Below are the code and all the weights of a small trained network. Each question names an input and a class and asks about switching units off, where a switched-off unit gives its printed mean instead of its output.

import numpy as np


def w(rows, s, z=0):
    codes = np.array(rows[::2]) - 128.0
    scale = np.full(codes.shape[1], s)
    scale[-1] = z or s
    return codes * scale


def norm(h):
    return h / np.sqrt((h * h).mean(-1, keepdims=True) + 1e-5)


def f(y):
    return np.maximum(y, 0)


def log_softmax(a):
    a = a - a.max(-1, keepdims=True)
    return a - np.log(np.exp(a).sum(-1, keepdims=True))


def net(x, mask):
    res = np.array(x, float).reshape(1, 3) / 4 @ E
    u = 0
    for l in range(3):
        y = f(norm(res) @ A[l][:, :-1].T + A[l][:, -1])
        res = res + np.where(mask[u : u + 7], y, B[l][:, -1]) @ B[l][:, :-1]
        u += 7
    return log_softmax(norm(res)[-1] @ U[:, :-1].T + U[:, -1])


A, B = {}, {}
E = w([
[93,201,148],'x0',
[171,124,254],'x1',
[156,54,110],'x2',
],0.0053)
A[0] = w([
[91,121,170,162],'0.n1',
[106,84,58,227],'0.n2',
[90,169,70,69],'0.n3',
[165,112,254,135],'0.n4',
[180,167,189,21],'0.n5',
[99,191,172,176],'0.n6',
[57,229,118,2],'0.n7',
],0.0059,0.0025)
B[0] = w([
[126,106,109,171],'0.n1',
[176,162,208,229],'0.n2',
[156,168,57,183],'0.n3',
[32,65,125,253],'0.n4',
[58,119,125,169],'0.n5',
[89,145,86,218],'0.n6',
[117,137,3,191],'0.n7',
],0.0067,0.0039)
A[1] = w([
[255,182,151,114],'1.n1',
[92,114,69,150],'1.n2',
[89,131,79,97],'1.n3',
[76,128,221,58],'1.n4',
[132,155,201,100],'1.n5',
[219,73,95,52],'1.n6',
[86,190,182,4],'1.n7',
],0.0069,0.0036)
B[1] = w([
[169,134,87,176],'1.n1',
[144,111,173,253],'1.n2',
[140,134,153,206],'1.n3',
[121,144,2,222],'1.n4',
[143,143,79,162],'1.n5',
[70,133,91,187],'1.n6',
[155,179,212,154],'1.n7',
],0.0092,0.0026)
A[2] = w([
[109,117,217,253],'2.n1',
[140,179,142,103],'2.n2',
[130,207,42,152],'2.n3',
[136,136,143,79],'2.n4',
[151,159,190,105],'2.n5',
[126,193,254,95],'2.n6',
[67,102,174,191],'2.n7',
],0.006,0.0033)
B[2] = w([
[126,178,253,187],'2.n1',
[118,124,56,143],'2.n2',
[241,89,203,255],'2.n3',
[118,161,80,128],'2.n4',
[190,146,147,129],'2.n5',
[224,153,229,140],'2.n6',
[66,156,210,198],'2.n7',
],0.0045,0.0046)
U = w([
[252,152,69,253],'0',
[11,102,199,215],'1',
[119,244,26,78],'2',
[65,248,204,27],'3',
[173,15,39,104],'4',
[152,9,232,42],'5',
],0.015,0.003)

Each question gives the input, the list of numbers given to net, and the class t.
The units are the neurons (one row each of A and B). Each row of codes is followed by its name. A weight is (code - 128) times the scale printed after its matrix; where a second scale follows, it is the last column's (A, B and U).
mask holds one flag per neuron, layer by layer. A switched-off neuron (its flag False) gives its mean, the last column of its row in B, instead of its output. The means were averaged over made-up inputs and are rounded, as every weight is.
A unit's drop is (log p(t) with every unit on - log p(t) with that unit switched off) / (log p(t) with every unit on - log p(t) with every unit switched off).
The circuit of an input: a set's keep is (log p(t) with only the set's units on - log p(t) with every unit switched off) / (log p(t) with every unit on - log p(t) with every unit switched off). Starting from the 12 units with the biggest drops (on a tie, the unit counted first), units are removed one at a time, each time the one whose removal leaves the highest keep (on an exact tie, the one counted first), for as long as the keep stays at least 0.8.
circuit, biggest first: the units of the circuit, biggest drop first
most important unit: the unit with the biggest drop
top k neurons: the k neurons with the biggest drops, biggest first
k most important neurons of layer l: the k neurons of layer l with the biggest drops, biggest first
drop when u is switched off: that unit's drop, to one decimal
input [4,-1,7], class 0: circuit, biggest first => [0.n4]
input [1,3,4], class 1: circuit, biggest first => [2.n3; 0.n4]
input [-4,7,-8], class 1: circuit, biggest first => [0.n4; 0.n2]
input [0,6,0], class 1: top 2 neurons => [0.n4; 1.n4]
input [1,-7,2], class 0: top 2 neurons => [0.n4; 0.n2]
input [1,4,2], class 1: circuit, biggest first => [0.n4; 2.n3]
input [2,0,-3], class 2: 2 most important neurons of layer 0 => [0.n7; 0.n6]
input [3,3,7], class 1: top 2 neurons => [2.n3; 0.n4]
input [0,0,-6], class 0: 2 most important neurons of layer 0 => [0.n4; 0.n7]
input [1,6,1], class 1: top 2 neurons => [0.n4; 1.n4]
input [1,-4,7], class 0: 2 most important neurons of layer 0 => [0.n4; 0.n2]
input [7,0,6], class 0: top 2 neurons => [0.n4; 0.n7]
input [2,5,8], class 1: 2 most important neurons of layer 2 => [2.n3; 2.n7]
input [-3,-8,-5], class 0: most important unit => 2.n3
input [-2,0,-4], class 0: 2 most important neurons of layer 0 => [0.n4; 0.n7]
input [4,-5,4], class 0: drop when 0.n4 is switched off => 0.2
input [-5,6,-2], class 1: drop when 2.n3 is switched off => 0.2
input [6,4,4], class 1: drop when 0.n4 is switched off => 1.8
